Below are the code and all the weights of a small trained network. Each question names an input and a class and asks about switching units off, where a switched-off unit gives its printed mean instead of its output.

import numpy as np


def w(rows, s, z=0):
    codes = np.array(rows[::2]) - 128.0
    scale = np.full(codes.shape[1], s)
    scale[-1] = z or s
    return codes * scale


def f(y):
    return y / 2 * (1 + np.tanh(0.7978845608 * (y + 0.044715 * y**3)))


def log_softmax(a):
    a = a - a.max(-1, keepdims=True)
    return a - np.log(np.exp(a).sum(-1, keepdims=True))


def net(x, mask):
    res = np.array(x, float).reshape(1, 2) / 4 @ E
    y = f(res @ A[0][:, :-1].T + A[0][:, -1])
    res = res + np.where(mask, y, B[0][:, -1]) @ B[0][:, :-1]
    return log_softmax(res[-1] @ U[:, :-1].T + U[:, -1])


A, B = {}, {}
E = w([
[250,178,2,64,4],'x0',
[135,162,42,255,207],'x1',
],0.0087)
A[0] = w([
[142,100,156,85,167,106],'neuron 1',
[54,160,143,121,116,80],'neuron 2',
[110,172,101,121,65,4],'neuron 3',
[85,111,187,143,139,46],'neuron 4',
[146,183,100,203,146,26],'neuron 5',
[140,149,86,178,166,128],'neuron 6',
[141,113,113,138,92,2],'neuron 7',
[104,153,173,133,170,44],'neuron 8',
[118,116,166,138,167,29],'neuron 9',
[123,20,188,40,93,77],'neuron 10',
[150,131,156,132,182,28],'neuron 11',
[76,132,179,73,79,93],'neuron 12',
[122,169,84,104,70,118],'neuron 13',
[127,7,165,156,131,33],'neuron 14',
[170,76,83,203,159,246],'neuron 15',
[67,140,52,186,100,82],'neuron 16',
[86,77,136,52,105,117],'neuron 17',
[160,66,202,98,219,45],'neuron 18',
[147,78,181,69,107,204],'neuron 19',
[166,158,210,46,162,89],'neuron 20',
[99,89,237,157,156,139],'neuron 21',
[199,141,112,138,75,26],'neuron 22',
],0.011,0.0034)
B[0] = w([
[175,95,45,131,164,150],'neuron 1',
[189,62,120,52,158,146],'neuron 2',
[138,29,49,118,94,156],'neuron 3',
[190,66,51,38,23,185],'neuron 4',
[201,185,37,96,193,178],'neuron 5',
[193,177,160,112,224,183],'neuron 6',
[103,37,44,114,112,131],'neuron 7',
[234,101,90,87,118,168],'neuron 8',
[166,57,118,26,117,161],'neuron 9',
[149,184,93,207,240,230],'neuron 10',
[95,150,71,103,148,140],'neuron 11',
[168,173,87,100,236,193],'neuron 12',
[238,65,89,64,120,192],'neuron 13',
[182,71,61,49,75,169],'neuron 14',
[176,253,173,121,172,205],'neuron 15',
[153,156,102,97,200,167],'neuron 16',
[11,193,175,237,245,189],'neuron 17',
[220,97,47,92,53,197],'neuron 18',
[109,184,198,196,206,209],'neuron 19',
[175,188,103,125,219,182],'neuron 20',
[247,106,180,61,68,245],'neuron 21',
[175,46,64,57,60,187],'neuron 22',
],0.0059,0.011)
U = w([
[129,160,71,125,247,131],'0',
[159,92,69,74,116,48],'1',
[142,156,117,128,169,254],'2',
[97,115,139,195,61,2],'3',
[88,166,139,145,143,2],'4',
],0.014,0.0034)

Each question gives the input, the list of numbers given to net, and the class t.
The units are the neurons (one row each of A and B). Each row of codes is followed by its name. A weight is (code - 128) times the scale printed after its matrix; where a second scale follows, it is the last column's (A, B and U).
mask holds one flag per neuron, in row order. A switched-off neuron (its flag False) gives its mean, the last column of its row in B, instead of its output. The means were averaged over made-up inputs and are rounded, as every weight is.
A unit's drop is (log p(t) with every unit on - log p(t) with that unit switched off) / (log p(t) with every unit on - log p(t) with every unit switched off).
most important unit: the unit with the biggest drop
k most important neurons: the k neurons with the biggest drops, biggest first
drop when u is switched off: that unit's drop, to one decimal
input [4,-4], class 0: most important unit : neuron 21
input [-8,-5], class 1: 2 most important neurons : (neuron 21; neuron 4)
input [3,-2], class 2: 4 most important neurons : (neuron 4; neuron 18; neuron 21; neuron 14)
input [-6,-4], class 1: 4 most important neurons : (neuron 21; neuron 4; neuron 18; neuron 14)
input [-7,-6], class 1: 3 most important neurons : (neuron 21; neuron 4; neuron 18)
input [-2,-1], class 2: 3 most important neurons : (neuron 22; neuron 13; neuron 3)
input [-4,-3], class 1: 4 most important neurons : (neuron 21; neuron 4; neuron 18; neuron 15)
input [3,3], class 2: 2 most important neurons : (neuron 10; neuron 12)
input [-5,-8], class 0: drop when neuron 10 is switched off : 0.2
input [8,-8], class 0: drop when neuron 19 is switched off : 0.2
input [-2,2], class 2: drop when neuron 17 is switched off : 0.1
input [-1,0], class 2: drop when neuron 13 is switched off : -0.1
